Each row is followed by its group and then its class within the group.
-2	-2	-5	13	1	-2	4	2	20	5	0	-10	-5	-3	-5	-6	0	-13	5 : zb > C
-4	2	-1	13	0	-2	0	4	24	4	8	-7	-5	5	-5	-5	-8	-10	3 : zb > Y
2	3	-5	13	2	-4	6	-2	38	11	3	-6	-2	1	0	-8	-1	-9	5 : nq > F
0	1	-2	12	4	-6	2	8	22	4	2	-11	0	-6	-3	1	0	-16	4 : zb > C
5	-2	-2	11	5	-3	3	-1	15	2	3	-6	-4	-5	0	-2	0	-6	1 : zb > J
-12	2	3	4	3	-13	11	8	23	-5	1	-9	0	2	0	-2	11	-8	5 : zb > Y
1	-2	3	8	3	-9	5	11	21	-1	2	-6	0	-4	-11	-4	-2	-18	1 : zb > C
-3	1	-7	14	3	0	4	5	14	-1	6	-6	-3	1	-11	-33	4	-10	12 : zb > Y
1	-3	2	1	3	-4	3	7	15	-1	7	-6	-3	-4	-3	-4	-1	-12	1 : nq > E
5	-4	-7	14	0	-9	7	-9	21	14	-2	-12	13	-7	-4	-9	-14	-18	-2 : nq > F
-4	-2	-1	6	4	-5	8	1	21	5	-5	-8	0	-1	0	-9	21	-9	4 : nq > E
-1	-2	0	3	1	-3	-2	4	9	-1	-3	-3	0	-1	2	-6	5	-6	5 : nq > E
4	-2	-2	7	5	-2	5	-2	14	6	0	-9	-1	-1	-3	-8	1	-13	5 : nq > E
2	-3	-5	12	3	3	7	7	25	2	0	-13	-1	-2	-5	-4	-2	-15	-1 : zb > Y
1	-1	-4	16	-2	-4	3	-8	13	5	2	-6	-2	-3	-4	-6	1	-6	3 : nq > F
-3	2	0	6	1	-7	3	-4	13	4	-10	-3	2	-4	-2	-7	3	-8	4 : nq > E
0	0	-3	6	9	-1	6	-5	12	1	1	-1	0	0	-1	-5	-1	-2	8 : nq > B
-4	3	1	3	-1	0	6	6	19	-10	0	-2	-4	6	0	-7	11	-4	6 : nq > B
3	0	-3	11	3	-8	10	-10	16	11	9	-8	-1	-1	-4	-8	0	-18	4 : nq > F
2	4	-3	16	2	-3	5	1	20	11	-1	-6	-3	-3	-2	-7	2	-11	2 : nq > F
-1	0	-8	8	2	-6	6	-4	12	5	2	-3	-5	0	-3	-10	-2	-13	4 : nq > B
3	-4	-4	6	6	4	6	0	14	0	-2	-9	-3	-5	-5	-6	2	-6	8 : zb > J
0	-2	-7	8	0	-12	6	-1	15	-6	-1	-5	-4	-2	-8	-13	-1	-10	6 : nq > B
3	-5	2	5	4	-2	4	2	19	6	-2	-9	-3	-5	-2	-6	-1	-11	1 : zb > J
2	3	-3	12	2	-3	6	1	16	5	1	-4	-3	-3	-1	-8	0	-10	3 : nq > E
0	0	-4	8	3	-5	6	-8	24	2	0	-9	-3	1	2	-12	5	-12	8 : nq > F
-1	-2	-2	10	1	1	7	6	16	0	1	-5	-3	-1	-1	-4	-1	-5	6 : zb > J
-2	-1	-9	5	2	-7	5	-4	12	1	1	-5	4	1	-1	-2	1	-4	7 : nq > B
2	-2	-2	12	2	-1	5	4	20	2	1	-10	2	1	-3	-8	-3	-7	4 : zb > J

Each row is followed by its group and then its class within the group.
2	5	0	2	2	-4	-8	0	3	-3	2	-7	0	-15	4	-14	5	2	-2 : tz > <27>
-18	0	-2	8	2	-9	-7	0	4	-1	3	4	-3	-8	15	0	4	-1	9 : Fd > <22>
-1	3	2	-1	2	0	-5	3	6	-5	3	5	-1	-9	9	-11	5	3	0 : tz > <27>
4	5	-4	7	3	-16	-20	-8	15	-10	0	6	-6	-22	7	-10	5	5	17 : Fd > <40>
1	7	6	-1	4	-5	-7	1	2	-3	-2	-11	-1	-13	-1	-11	3	0	-2 : tz > <26>
-2	5	1	-2	1	1	-9	-7	4	-1	3	2	-9	-8	6	-9	5	0	-2 : Qh > <38>
-10	2	2	4	0	1	-10	-4	7	-3	0	4	-3	-9	5	-12	2	5	0 : Qh > <28>
3	0	0	-4	1	2	-4	-5	2	0	2	9	-2	-9	6	-9	3	6	-2 : tz > <27>
-9	-1	6	-2	2	13	12	3	-8	2	-1	-4	2	7	-1	1	7	-1	-5 : Qh > <38>
3	-1	-1	4	2	-2	-7	-9	7	-3	7	2	0	-6	6	-13	3	7	0 : tz > <27>
-2	4	0	-2	2	-2	-10	11	-3	-4	3	-7	0	-12	9	-9	5	-2	-1 : tz > <26>
-2	-4	1	5	4	-7	-10	-1	9	-4	-3	-8	-1	-5	5	-7	5	2	0 : dq > <41>
-4	2	2	2	3	2	-10	-4	2	-7	1	-5	3	-17	4	-10	6	6	3 : Qh > <38>
